Below are the code and all the weights of a small trained network. Each question names an input and a class and asks about switching units off, where a switched-off unit gives its printed mean instead of its output.

import numpy as np


def w(rows, s, z=0):
    codes = np.array(rows[::2]) - 128.0
    scale = np.full(codes.shape[1], s)
    scale[-1] = z or s
    return codes * scale


def f(y):
    return np.maximum(y, 0)


def log_softmax(a):
    a = a - a.max(-1, keepdims=True)
    return a - np.log(np.exp(a).sum(-1, keepdims=True))


def net(x, mask):
    res = np.array(x, float).reshape(1, 3) / 4 @ E
    y = f(res @ A[0][:, :-1].T + A[0][:, -1])
    res = res + np.where(mask, y, B[0][:, -1]) @ B[0][:, :-1]
    return log_softmax(res[-1] @ U[:, :-1].T + U[:, -1])


A, B = {}, {}
E = w([
[149,80,81,63,156,91,116,180,195,78],'x0',
[73,92,148,153,74,118,250,164,20,47],'x1',
[141,166,50,31,75,203,119,124,75,114],'x2',
],0.013)
A[0] = w([
[146,165,155,80,82,149,134,118,109,109,254],'N1',
[130,88,160,218,155,63,152,151,138,101,74],'N2',
[112,74,134,141,81,96,169,190,65,75,90],'N3',
[48,217,131,172,103,160,145,63,123,158,49],'N4',
[154,123,166,126,114,125,178,83,92,124,92],'N5',
[120,158,109,70,77,167,128,152,82,83,23],'N6',
[92,123,93,89,131,81,153,247,166,71,109],'N7',
[104,150,157,160,90,136,146,99,79,149,161],'N8',
],0.013,0.0088)
B[0] = w([
[98,198,167,68,181,202,159,95,162,114,217],'N1',
[8,135,133,44,50,155,123,67,153,46,215],'N2',
[225,48,214,126,156,131,2,83,190,214,249],'N3',
[94,62,13,108,200,40,97,155,93,86,191],'N4',
[187,115,114,174,186,100,90,37,82,101,173],'N5',
[70,99,60,57,54,161,158,99,198,85,195],'N6',
[142,118,95,178,195,49,148,217,78,32,213],'N7',
[144,217,83,204,143,97,152,213,73,92,211],'N8',
],0.01,0.017)
U = w([
[129,130,82,155,169,72,142,212,99,71,93],'0',
[206,79,151,122,148,149,17,41,189,215,98],'1',
[23,122,129,92,2,164,177,61,169,73,87],'2',
[129,191,230,158,139,170,176,181,134,81,253],'3',
[142,132,162,163,28,151,178,181,119,176,102],'4',
],0.01,0.015)

Each question gives the input, the list of numbers given to net, and the class t.
The units are the neurons (one row each of A and B). Each row of codes is followed by its name. A weight is (code - 128) times the scale printed after its matrix; where a second scale follows, it is the last column's (A, B and U).
mask holds one flag per neuron, in row order. A switched-off neuron (its flag False) gives its mean, the last column of its row in B, instead of its output. The means were averaged over made-up inputs and are rounded, as every weight is.
A unit's drop is (log p(t) with every unit on - log p(t) with that unit switched off) / (log p(t) with every unit on - log p(t) with every unit switched off).
The circuit of an input: a set's keep is (log p(t) with only the set's units on - log p(t) with every unit switched off) / (log p(t) with every unit on - log p(t) with every unit switched off). Starting from all 8 units, units are removed one at a time, each time the one whose removal leaves the highest keep (on an exact tie, the one counted first), for as long as the keep stays at least 0.8.
circuit, biggest first: the units of the circuit, biggest drop first
top k neurons: the k neurons with the biggest drops, biggest first
drop when u is switched off: that unit's drop, to one decimal
input [-4,2,-6], class 2: top 2 neurons -> [N2; N7]
input [3,1,-4], class 2: top 2 neurons -> [N2; N8]
input [-5,-2,6], class 2: top 2 neurons -> [N7; N6]
input [0,-2,0], class 3: circuit, biggest first -> [N3; N4]
input [2,2,3], class 3: top 3 neurons -> [N2; N4; N7]
input [3,1,3], class 3: circuit, biggest first -> [N4]
input [-6,1,6], class 0: top 3 neurons -> [N4; N8; N2]
input [1,-3,-2], class 3: circuit, biggest first -> [N3; N4]
input [-2,-3,-2], class 3: top 3 neurons -> [N3; N5; N4]
input [-6,3,-4], class 0: top 2 neurons -> [N4; N8]
input [-4,1,2], class 0: top 4 neurons -> [N4; N2; N3; N8]
input [6,-6,-1], class 0: top 2 neurons -> [N3; N7]
input [0,0,0], class 3: top 4 neurons -> [N3; N2; N6; N4]
input [-3,-7,8], class 2: circuit, biggest first -> [N3]
input [-7,7,7], class 0: top 3 neurons -> [N8; N4; N2]
input [-4,5,3], class 1: top 2 neurons -> [N3; N7]
input [2,7,6], class 1: top 2 neurons -> [N3; N2]
input [-6,-4,4], class 0: top 2 neurons -> [N3; N4]
input [-6,4,1], class 0: top 2 neurons -> [N8; N4]
input [4,0,8], class 2: circuit, biggest first -> [N6]
input [3,6,-2], class 1: drop when N3 is switched off -> 1.7
input [-3,8,-3], class 1: drop when N7 is switched off -> 0.0
input [-5,6,3], class 1: drop when N7 is switched off -> 0.4
input [-3,3,-7], class 2: drop when N2 is switched off -> 2.1
